Below are the code and all the weights of a small trained network. Each question names an input and a class and asks about switching units off, where a switched-off unit gives its printed mean instead of its output.

import numpy as np


def w(rows, s, z=0):
    codes = np.array(rows[::2]) - 128.0
    scale = np.full(codes.shape[1], s)
    scale[-1] = z or s
    return codes * scale


def norm(h):
    return h / np.sqrt((h * h).mean(-1, keepdims=True) + 1e-5)


def f(y):
    return np.maximum(y, 0)


def log_softmax(a):
    a = a - a.max(-1, keepdims=True)
    return a - np.log(np.exp(a).sum(-1, keepdims=True))


def net(x, mask):
    res = np.array(x, float).reshape(1, 8) / 4 @ E
    u = 0
    for l in range(2):
        y = f(norm(res) @ A[l][:, :-1].T + A[l][:, -1])
        res = res + np.where(mask[u : u + 4], y, B[l][:, -1]) @ B[l][:, :-1]
        u += 4
    return log_softmax(norm(res)[-1] @ U[:, :-1].T + U[:, -1])


A, B = {}, {}
E = w([
[128,127,127,132,127,126,130,128,130,127,124],'x0',
[128,129,132,132,129,133,123,131,128,128,125],'x1',
[239,3,151,153,99,97,108,168,174,142,179],'x2',
[121,86,196,115,185,50,160,167,132,98,122],'x3',
[179,167,166,197,80,111,140,129,63,122,189],'x4',
[123,129,126,132,124,124,127,134,135,128,126],'x5',
[128,127,127,127,127,128,126,127,127,126,130],'x6',
[126,127,127,123,125,125,125,132,123,129,130],'x7',
],0.0027)
A[0] = w([
[160,27,200,104,151,79,114,182,160,52,165,31],'0.n1',
[182,37,87,133,114,154,106,150,161,151,126,3],'0.n2',
[21,253,163,236,146,125,162,109,32,52,229,110],'0.n3',
[59,101,190,146,196,82,164,155,102,77,139,87],'0.n4',
],0.0025,0.0016)
B[0] = w([
[174,138,91,176,192,61,181,154,142,254,113,197],'0.n1',
[127,177,171,64,50,131,70,14,215,122,105,176],'0.n2',
[179,144,158,45,67,83,125,99,85,167,31,255],'0.n3',
[70,163,183,126,100,188,144,76,100,41,118,188],'0.n4',
],0.0035,0.0036)
A[1] = w([
[179,84,78,131,44,167,101,113,185,154,163,83],'1.n1',
[78,212,69,93,103,184,134,109,73,152,80,184],'1.n2',
[62,162,197,92,152,112,160,115,102,8,112,85],'1.n3',
[177,90,166,220,79,126,123,146,106,123,254,3],'1.n4',
],0.0042,0.0012)
B[1] = w([
[51,149,209,52,95,156,103,84,59,113,77,204],'1.n1',
[177,68,95,220,188,88,115,134,186,153,202,255],'1.n2',
[114,60,138,104,65,223,132,202,105,87,125,207],'1.n3',
[44,242,16,128,175,175,145,172,137,2,185,179],'1.n4',
],0.0039,0.0056)
U = w([
[90,71,25,205,254,174,78,79,223,187,169,172],'0',
[101,101,184,6,33,176,28,18,198,168,77,202],'1',
[240,192,82,226,62,98,102,55,65,221,144,218],'2',
[66,226,103,89,54,215,84,108,94,21,232,3],'3',
[15,23,134,103,167,240,180,215,143,49,82,140],'4',
[155,24,207,88,218,23,181,157,234,215,103,22],'5',
[150,133,253,79,39,99,199,164,4,102,42,198],'6',
[190,193,129,184,188,35,208,229,136,53,219,57],'7',
],0.0087,0.00045)

Each question gives the input, the list of numbers given to net, and the class t.
The units are the neurons (one row each of A and B). Each row of codes is followed by its name. A weight is (code - 128) times the scale printed after its matrix; where a second scale follows, it is the last column's (A, B and U).
mask holds one flag per neuron, layer by layer. A switched-off neuron (its flag False) gives its mean, the last column of its row in B, instead of its output. The means were averaged over made-up inputs and are rounded, as every weight is.
A unit's drop is (log p(t) with every unit on - log p(t) with that unit switched off) / (log p(t) with every unit on - log p(t) with every unit switched off).
The circuit of an input: a set's keep is (log p(t) with only the set's units on - log p(t) with every unit switched off) / (log p(t) with every unit on - log p(t) with every unit switched off). Starting from all 8 units, units are removed one at a time, each time the one whose removal leaves the highest keep (on an exact tie, the one counted first), for as long as the keep stays at least 0.8.
circuit, biggest first: the units of the circuit, biggest drop first
top k neurons: the k neurons with the biggest drops, biggest first
k most important neurons of layer l: the k neurons of layer l with the biggest drops, biggest first
drop when u is switched off: that unit's drop, to one decimal
input [-8,7,-5,-2,3,4,3,6], class 2: circuit, biggest first -> 0.n3, 1.n2
input [0,3,-5,-2,-4,7,5,1], class 0: circuit, biggest first -> 1.n2
input [-1,0,7,-1,-7,-7,2,0], class 1: top 3 neurons -> 0.n2, 1.n2, 1.n1
input [1,6,7,-2,1,8,7,-2], class 3: top 2 neurons -> 1.n4, 0.n3
input [-2,7,-6,0,7,3,0,-5], class 2: circuit, biggest first -> 1.n2, 1.n1, 0.n3
input [-2,1,-6,-4,6,-4,6,-6], class 2: top 2 neurons -> 1.n2, 0.n3
input [0,-5,-8,0,4,4,4,-2], class 2: circuit, biggest first -> 1.n2, 0.n3
input [5,4,-6,0,-7,-7,0,6], class 0: top 3 neurons -> 1.n2, 1.n1, 0.n4
input [1,-4,0,-5,-3,-1,-6,4], class 0: 2 most important neurons of layer 1 -> 1.n2, 1.n3
input [1,-2,7,-1,7,-2,0,3], class 3: top 3 neurons -> 1.n4, 1.n2, 1.n1
input [-1,-4,1,-1,7,7,3,-1], class 3: top 3 neurons -> 1.n4, 1.n2, 0.n1
input [-2,-3,8,0,-5,-2,1,-2], class 1: 2 most important neurons of layer 1 -> 1.n2, 1.n1
input [7,7,-6,0,6,2,5,-8], class 2: top 3 neurons -> 1.n2, 1.n1, 0.n3
input [3,2,7,-3,-5,-4,1,4], class 1: top neuron -> 1.n1
input [-1,8,6,1,2,-8,-5,-2], class 7: top 2 neurons -> 0.n1, 1.n4
input [8,7,-7,-5,2,-2,4,5], class 2: top 2 neurons -> 0.n3, 1.n2
input [-4,3,7,-2,0,3,0,-6], class 1: 3 most important neurons of layer 0 -> 0.n2, 0.n1, 0.n4
input [-7,-8,-5,-3,0,-7,-2,3], class 0: 2 most important neurons of layer 1 -> 1.n2, 1.n1
input [-7,1,8,8,4,-4,-6,5], class 7: top 2 neurons -> 1.n4, 0.n3
input [4,2,7,-6,-1,-4,2,-7], class 1: 2 most important neurons of layer 1 -> 1.n1, 1.n3
input [-5,-2,-2,-2,3,-1,5,-3], class 2: drop when 0.n3 is switched off -> 0.2
input [-2,2,5,-2,3,-2,-6,-1], class 3: drop when 1.n4 is switched off -> 0.8
